Where the symbols take the units:
state | θ π
s191 | s795 s538
s820 | s424 s266
s814 | s891 s393
s204 | s728 s79
s869 | s66 s847
s46 | s912 s834
s663 | s686 s424
s79 | s562 s278
s596 | s430 s820
s562 | s999 s610
s994 | s195 s707
s66 | s466 s39
s686 | s827 s243
s89 | s716 s716
s243 | s794 s912
s460 | s538 s80
s1 | s39 s21
s235 | s119 s716
s524 | s448 s663
s795 | s891 s556
s466 | s630 s103
s286 | s716 s321
s912 | s725 s44
s716 | s707 s650
s103 | s439 s466
s160 | s663 s733
s119 | s787 s820
s840 | s191 s204
s650 | s321 s165
s715 | s610 s787
s794 | s178 s994
s690 | s847 s705
s278 | s610 s673
s707 | s876 s235
s331 | s21 s927
s266 | s773 s988
s92 | s119 s795
s393 | s46 s430
s833 | s79 s1
s971 | s655 s657
s624 | s149 s794
s538 | s705 s448
s39 | s738 s827
s374 | s621 s814
s728 | s556 s562
s827 | s733 s567
s831 | s994 s716
s44 | s341 s149
s448 | s39 s686
s178 | s820 s912
s556 | s516 s982
s295 | s891 s329
s610 | s556 s690
s21 | s673 s460
s824 | s971 s715
s329 | s824 s795
s655 | s286 s337
s733 | s624 s374
s787 | s92 s191
s891 | s988 s89
s982 | s715 s337
s773 | s794 s831
s961 | s489 s621
s847 | s1 s999
s630 | s489 s738
s927 | s460 s439
s439 | s374 s630
s341 | s912 s596
s705 | s331 s297
s80 | s334 s961
s988 | s831 s707
s489 | s103 s562
s297 | s927 s103
s430 | s834 s864
s999 | s331 s869
s567 | s374 s725
s621 | s66 s448
s195 | s266 s891
s834 | s44 s624
s321 | s824 s982
s165 | s286 s876
s725 | s814 s341
s899 | s204 s833
s657 | s295 s92
s876 | s295 s876
s864 | s624 s725
s673 | s690 s827
s516 | s728 s899
s149 | s596 s834
s337 | s610 s840
s738 | s448 s733
s334 | s297 s489
s424 | s243 s46
s554 | s337 s516

The rows follow the links: the fewer symbols apart two units are, the more alike their rows tend to be.

Each row is also shifted at random along 7 hidden directions that mean nothing.

The rows of 90 units, shuffled:
Each row is one unit's numbers.
r1: [0, 2, 14, 13, 7, -27, -44, -3, -34, -31, 7, 4, -13, -29, 40, 9, 1, -12, 8, 34, 25, 3, -34, -13, 18]
r2: [-2, -20, -7, -30, -1, 19, 51, 10, -17, 14, 8, -11, -5, -8, 22, 28, -8, 8, -12, -2, -3, -18, -8, 26, -24]
r3: [-6, 15, -3, -6, 11, -25, 10, 0, -22, -13, 12, -3, -11, -22, -18, 7, 25, -7, -33, 7, 4, 33, 1, 15, -3]
r4: [2, -60, 13, -23, 13, -23, -54, 15, -2, -21, -20, -12, -18, 13, 17, 41, -3, -7, 36, -7, 16, -8, 10, -10, 20]
r5: [6, 38, -37, -13, -2, 24, 43, 8, 12, 10, 8, 18, 5, -9, 18, -35, 19, 31, -14, -9, 12, -4, -10, 14, -21]
r6: [22, 37, -3, -16, -17, 16, 0, -20, 19, 1, -5, 1, -2, -18, -31, 19, -7, -2, -21, -20, -22, 6, 17, 3, -24]
r7: [-16, 2, -18, 39, -8, 2, 1, 10, 22, 2, -15, 9, 13, 36, 13, -41, -4, 14, 16, -12, 1, -25, -26, -13, 19]
r8: [-14, -59, 10, 6, 2, -16, -13, 17, -18, 4, 7, -11, -1, -4, 15, 5, -7, -23, 19, -2, 2, -14, 2, -2, 12]
r9: [-6, 1, -27, -18, 13, 7, 5, -3, -23, 21, 17, -29, 12, 45, 33, -13, -12, 16, 17, -6, -11, -10, 52, 5, 0]
r10: [27, 31, -13, 9, -17, 13, 6, -13, 40, -2, -14, 11, 8, -7, -30, 6, -6, 2, -25, -16, -10, -8, 12, -3, -22]
r11: [10, -32, 3, -27, 5, -11, -4, 6, -9, -21, -13, 4, -27, -8, 19, 44, 7, 10, -15, 19, 24, -4, -12, 16, -8]
r12: [-4, -15, 22, -8, 4, 14, -36, 12, 24, 1, 16, -4, 10, 22, 1, 11, -2, 1, 11, -26, 7, 8, 15, -11, 31]
r13: [-9, 23, -29, -14, -8, -13, -2, 6, 18, 8, 33, -1, 41, -11, -16, -15, 14, 5, -36, -41, -7, 1, 16, 19, 1]
r14: [-16, -6, -35, -19, -5, 6, 22, -2, 25, -3, -19, -14, 32, -3, 44, -11, -27, -6, 75, -9, -20, -64, -54, -26, -3]
r15: [-3, -4, 47, 6, -9, 1, -17, -15, -16, 7, -17, -5, -14, -9, -53, 22, -10, -22, 19, 24, -25, 25, -3, -2, 2]
r16: [2, -3, 22, 4, -4, 9, 17, -16, 17, -33, -10, 18, -19, -20, 10, 15, -2, -10, -15, 43, 19, -2, -65, -17, 1]
r17: [11, 22, 13, 22, 4, 0, -6, -32, 31, 8, -17, 7, 18, -11, -30, 1, -19, -15, -6, 3, -16, 1, 18, -27, -11]
r18: [-27, -18, -5, 13, 10, -56, -71, 23, -33, -32, -9, -20, -1, 16, 28, -29, -16, -16, 17, -51, -17, -9, 10, -16, 23]
r19: [2, 35, -27, -16, 18, -11, 18, 15, 23, -8, -3, 24, 17, -29, 25, -29, 6, 26, -23, -40, 17, -8, -4, 1, -26]
r20: [14, 68, -22, 3, -21, 1, -24, -27, -12, 31, 19, -5, 51, -53, -10, -8, 3, -10, 47, 30, -16, -12, -9, 4, -9]
r21: [12, 6, -37, -28, 6, 19, 47, -24, -12, -2, -9, -17, -24, -2, 45, 21, -9, 6, 9, 16, -4, -23, -4, -4, -27]
r22: [-10, 11, -6, 55, 0, -21, 26, 30, -11, -30, 29, 27, -9, 0, 24, -43, 16, 9, -110, -13, 34, 10, -24, 19, -2]
r23: [-4, -8, 15, -25, -6, 58, 27, -29, 53, 28, -33, 7, 1, 21, -19, 42, -13, 23, 46, 19, -10, -16, -33, -13, 13]
r24: [16, -56, 0, -4, -7, 26, 50, -11, 37, -24, -33, -1, -51, 16, -4, 31, -6, -21, -14, 10, 1, -16, -19, -18, -15]
r25: [-1, 97, -27, -39, -4, -7, -27, -11, 9, 17, 3, -8, 61, -31, -10, 0, -20, 28, 17, -63, -38, -13, 14, 11, -20]
r26: [-10, -24, 5, -12, 10, 11, -5, 8, -50, 28, 24, 0, -33, 5, 20, 40, 22, 30, -41, 1, 21, 28, 29, 37, 16]
r27: [-3, -16, 2, 18, -20, 35, 1, 10, -7, 37, 19, 1, -15, 41, -26, -14, 20, 14, -10, 3, 1, 19, 31, 23, 24]
r28: [4, 1, 22, -2, -3, -5, -42, -4, -7, 17, -3, 10, 12, 11, -22, 17, 0, 19, 2, 16, 7, 12, 24, 14, 11]
r29: [-8, 48, 2, -24, 11, -14, -12, 1, -2, 21, 24, -2, 45, 2, -26, 1, -15, 28, -62, -60, -21, 18, 66, 29, -18]
r30: [7, -5, -11, 13, -5, 21, 56, -26, -7, -4, -8, -5, -22, 21, 21, -15, -10, -11, 9, 57, -3, -15, -18, -16, -15]
r31: [18, 30, -3, 0, 9, 2, 33, -34, 32, -1, -13, 18, 4, -36, -16, 30, -10, 0, -62, -7, 0, 1, 6, -6, -36]
r32: [15, -11, 8, 10, -8, -17, 23, 17, 41, -46, -10, 25, -6, 0, -15, -3, 4, 0, -74, -3, 20, -2, -20, 10, -24]
r33: [9, 9, -15, 18, 0, -3, -3, -17, -46, 8, 14, -19, -10, 12, 28, -23, -4, -12, 20, 42, -2, -2, 24, -6, -1]
r34: [-6, -18, 7, 1, 23, -15, 22, 6, 34, -20, -24, -8, 5, 6, -14, 29, -1, -12, 17, -18, 1, -3, -22, -19, 1]
r35: [-16, -16, 21, 23, 22, -66, -37, 39, -66, -9, 29, -15, 5, -8, 6, 5, -2, -6, -60, -36, 10, 27, 42, 33, 1]
r36: [-18, 23, -1, 30, 9, -59, -15, -3, -22, -35, -24, 8, 17, -53, 25, -12, -28, -18, -9, 1, -8, -28, -58, -13, -15]
r37: [-9, 30, 0, -25, 2, -8, -21, 6, -23, 14, 14, -16, 22, 7, -11, -1, -15, 17, -21, -44, -26, 9, 47, 22, -8]
r38: [-8, 9, 6, 13, -1, 17, 2, -11, 23, 16, -14, 16, 4, -1, -7, 19, -4, 20, -2, -7, 2, -6, -20, -3, 12]
r39: [-2, 14, -18, 5, 10, -14, -2, 11, -5, -3, 13, -19, 14, 11, -7, -11, 19, -7, 29, -4, 0, 11, 7, -1, 15]
r40: [10, -43, 60, 8, -13, 13, -23, -22, 10, -13, -24, 16, -34, -4, -34, 37, 2, -23, 20, 74, 12, 18, -31, -16, 19]
r41: [-4, 42, -32, 20, 7, -24, 36, -18, -17, -23, -7, 2, 9, -11, 45, -32, -20, 5, -20, 26, -3, -25, -28, -9, -30]
r42: [10, 43, -11, -9, 29, -39, -37, -20, -48, 4, -7, -16, 10, -69, 16, 56, 11, -7, 57, 23, 8, 8, -11, -3, -5]
r43: [-1, 48, -48, -60, 20, -16, -31, -11, -45, 27, 27, -33, 30, -32, 25, 36, 22, 19, 49, -14, -7, 6, 29, 21, 4]
r44: [-8, 22, 8, -18, -9, 14, -18, -18, -3, 11, -21, -22, 10, 17, -18, 0, -23, -5, 80, 6, -40, -7, -5, -17, 9]
r45: [-9, 35, 1, -14, -2, 0, 23, 7, 10, 14, 18, 0, 40, 11, -21, -13, -19, 23, -56, -40, -23, 3, 33, 27, -24]
r46: [12, 33, 5, 18, -9, 27, -10, 5, 46, 15, 1, 19, 25, 5, -25, -38, 6, 4, 22, -24, -1, 4, 4, -19, 6]
r47: [-8, -52, 0, -28, 34, -22, 22, 26, -15, -16, -4, 14, -40, -13, 26, 8, 19, 13, -47, -23, 32, 16, 11, 13, -11]
r48: [7, -4, -15, 3, 0, 16, 32, -9, -9, 7, 12, -14, -8, 35, 12, -19, -6, -2, -8, 17, -5, -3, 30, -1, -9]
r49: [5, -38, 3, -3, -10, 43, 79, -6, -1, 9, 15, -11, -31, 62, -7, -16, -2, -1, -35, 37, -4, 8, 25, 12, -9]
r50: [-5, 9, -27, 16, 6, -11, 8, 7, 15, -14, 0, -19, 26, 50, 25, -51, -27, -3, 14, -21, -16, -28, 24, -20, -2]
r51: [8, 16, 1, -21, 2, 27, -20, -16, -17, 13, 4, -5, -13, -26, 33, 41, 4, 7, 49, 20, 13, -1, -20, -10, 15]
r52: [4, 34, -15, 1, -9, 4, 0, -13, 17, 17, -13, -7, 48, -31, 11, 1, -26, -7, 69, 6, -19, -43, -32, -17, -13]
r53: [-2, 48, -19, 34, -11, -34, 6, 1, 27, -19, 24, 17, 46, -29, -32, -38, 15, -14, -54, -16, -1, 4, -19, 4, -5]
r54: [23, 49, 10, -23, -21, 41, 12, -9, 72, 4, 2, 14, 41, 13, -37, 2, -5, 19, 4, 2, -5, -4, -10, -1, -9]
r55: [-15, -8, -21, -30, 24, -30, -53, 0, -10, 14, 8, -33, 29, -9, 12, 34, 9, -8, 64, -38, -6, -6, 26, -9, 29]
r56: [-12, -4, 29, -17, 2, -2, -31, -5, 9, 13, -21, -12, 15, -5, -31, 29, -26, -7, 25, -36, -33, 0, 14, -7, 4]
r57: [-3, 46, -24, -8, 5, 31, 18, -7, 45, 14, -11, 8, 30, -3, 22, 10, -10, 32, 16, -37, 0, -28, -30, -11, 1]
r58: [-13, -11, -28, 15, 1, -23, -9, 5, 31, -48, -40, -10, -2, 17, 36, -31, -28, -18, 30, -40, -19, -47, -39, -47, 2]
r59: [-15, -30, -21, 6, 0, -20, 14, -8, 8, -19, -12, -6, 4, -19, 27, 2, -2, -26, 32, 14, 1, -35, -55, -22, 6]
r60: [19, 42, 26, -9, 11, -12, -32, -26, -8, 18, -14, 22, 5, -64, -49, 22, 16, -2, 17, 28, 2, 40, 14, -3, -18]
r61: [12, 46, 0, 6, 2, -1, -3, -22, 42, 9, -2, 9, 33, -13, -38, 0, -19, 0, -50, -40, -19, 5, 39, -9, -23]
r62: [-11, -3, 12, 42, -14, -20, 1, 12, 10, -3, 7, 4, 34, 4, -15, -42, -18, -22, -13, -2, -13, -18, -13, -3, -3]
r63: [4, -21, 1, -11, 8, 12, 19, 20, -6, 11, 9, 11, -20, 5, 0, -20, 20, 11, -12, -3, 18, 20, 24, 12, -6]
r64: [2, -1, 13, 9, 14, -13, 33, 11, 8, -13, -4, -5, 2, 3, -19, 20, 2, -7, -17, -5, 5, 9, -9, 4, -9]
r65: [23, 2, -1, -10, -4, -25, -73, 2, -55, 1, 4, -16, -11, -18, 11, 26, 11, -4, 43, 26, 10, 10, 33, 12, 5]
r66: [-17, -60, 44, -27, 6, 34, -6, -11, 82, 0, -35, 2, 1, 45, -27, 42, -20, 2, 39, -12, -7, -11, -19, -34, 32]
r67: [-4, 11, -1, 0, 33, -36, -31, 24, 48, -2, -15, 11, 47, -22, -12, -11, -1, 3, 7, -72, 5, -1, 20, -19, -5]
r68: [8, 12, -15, 21, 11, -10, 33, 13, -17, -21, 6, 20, -26, -32, 23, -20, 28, 0, -31, 15, 31, 11, -31, 4, -11]
r69: [8, -17, 18, -17, -3, 34, 8, 7, 12, 30, 4, 10, -14, 18, -37, -17, 18, 7, 16, 9, 1, 30, 37, 7, 2]
r70: [16, 52, -1, 9, -35, 83, 38, -8, 76, 22, 5, 7, 36, 46, -29, -46, -7, 12, 56, 8, -17, -14, -24, -22, 9]
r71: [2, -30, 2, 22, 1, -41, -30, 9, 2, -45, -36, 9, -15, -3, 23, 1, -6, -10, 20, 25, 19, -24, -40, -18, -1]
r72: [4, 18, -5, -31, 8, -7, 7, -5, 75, -32, -33, 20, 27, -20, 7, 35, -16, 21, -12, -28, 10, -31, -44, -16, -18]
r73: [9, -49, 23, -7, 4, 30, 14, -6, -27, 16, -11, 13, -64, -19, 3, 27, 25, -5, 18, 45, 23, 24, -10, -1, 3]
r74: [-13, -21, 13, 34, 7, -43, -46, 28, -40, 3, 15, -14, 24, -1, 14, -15, -14, -19, 9, -14, -1, -7, 22, 5, 11]
r75: [27, 52, 1, 4, -31, 74, 44, -7, 11, 48, 33, 15, -2, 5, -44, -8, 29, 25, -27, 19, 1, 31, 19, 30, -8]
r76: [22, 32, 0, 12, -6, 24, 41, -39, 18, 8, -8, 7, 0, -13, -20, 4, -10, -10, -18, 36, -10, 1, -1, -12, -27]
r77: [6, 42, -13, -2, -10, 40, 49, -38, 57, 13, -48, 34, 3, -37, -7, 24, -6, 26, 19, 21, -3, -30, -76, -18, -20]
r78: [21, 51, 21, 22, -16, -14, -51, -7, 4, -1, 14, 26, 28, -26, -37, -1, 12, 9, -37, 20, 14, 24, 8, 17, -1]
r79: [-3, -3, 4, -2, -16, -3, -43, -21, -7, 25, 3, -7, 20, -30, -16, 8, -2, -25, 55, 20, -16, -7, -4, -14, 16]
r80: [14, 51, 6, 21, -13, 35, 9, 0, 65, 15, 1, 27, 29, -6, -34, -30, 4, 9, -5, -24, 0, 4, -9, -15, -1]
r81: [-14, -44, -38, -18, -13, 27, 78, 19, 45, -11, 6, -9, 10, 38, 35, -27, -8, -4, 9, -15, -3, -52, -42, -5, -4]
r82: [-6, 42, -57, -11, 9, -17, 59, 26, -42, -24, 27, -25, 11, 29, 49, -51, 15, 21, 11, 13, 5, -9, -17, 25, -16]
r83: [-4, 18, -17, 49, -20, -4, -15, 22, 8, 5, 16, 12, 18, 37, -13, -53, 11, 17, -37, -18, 5, 0, 16, 15, 14]
r84: [-13, 20, 10, 4, 26, -34, -49, -36, 10, 2, -46, 0, 31, -29, 8, 26, -39, -2, 49, -3, -16, -25, -11, -38, 0]
r85: [11, 12, 7, -1, 3, 9, 33, 2, 9, -1, 6, 15, -12, -9, -33, -15, 26, -2, -17, 17, 9, 32, 1, 7, -10]
r86: [-4, 7, -11, 27, -26, 22, 6, 1, -15, 22, 12, 12, -10, 18, -13, -41, 22, 10, 6, 27, 1, 8, -6, 13, 13]
r87: [-12, -33, -7, 1, 28, -29, 23, 25, 10, -32, -20, 13, -14, -1, 23, -29, 8, -1, -12, -14, 21, -3, -19, -12, -7]
r88: [28, -6, 6, -10, -25, 27, -1, 0, 28, 1, -13, -1, -3, 25, -31, 12, 3, 3, 28, 21, -2, -5, 10, 4, -6]
r89: [0, 15, -20, -11, -39, 40, 13, -7, -18, 35, 38, -16, 4, 31, -30, -34, 25, 2, 25, 26, -23, 14, 19, 26, 19]
r90: [21, -23, -35, -35, -7, 17, 23, 9, -26, -14, 1, -27, -35, 25, 43, 14, 4, 7, 25, 15, 5, -18, 9, 12, -13]

Some units, each with its row:
s374 r45
s733 r37
s834 r48
s999 r42
s827 r44
s556 r73
s297 r20
s21 r43
s92 r7
s912 r21
s650 r1
s707 r72
s876 r66
s266 r88
s994 r32
s833 r60
s630 r2
s278 r85
s982 r80
s715 r75
s891 r28
s89 r40
s448 r25
s562 r67

Row, symbols taken left to right, then the row they reach:
r71 π π π π π π π θ: r23
r39 π θ θ π: r13
r58 π θ π θ θ θ θ: r84
r70 θ θ θ θ π θ π θ: r22
r36 θ θ θ θ θ θ: r62
r35 π π θ π θ θ π θ: r56
r11 π π θ π θ θ θ: r90
r77 π θ θ θ θ π θ π: r87
r15 π θ π θ π π: r18
r6 θ π θ π θ π π θ: r83
r52 θ θ π π π θ π: r50
r8 π π θ π θ π π: r86
r5 θ π π θ π π: r29
r46 θ π θ π π θ θ: r74
r12 π θ π θ θ θ π: r47
r55 π π θ π θ π π: r54
r4 θ θ π π θ π θ: r51
r16 θ θ π θ π π π π: r69

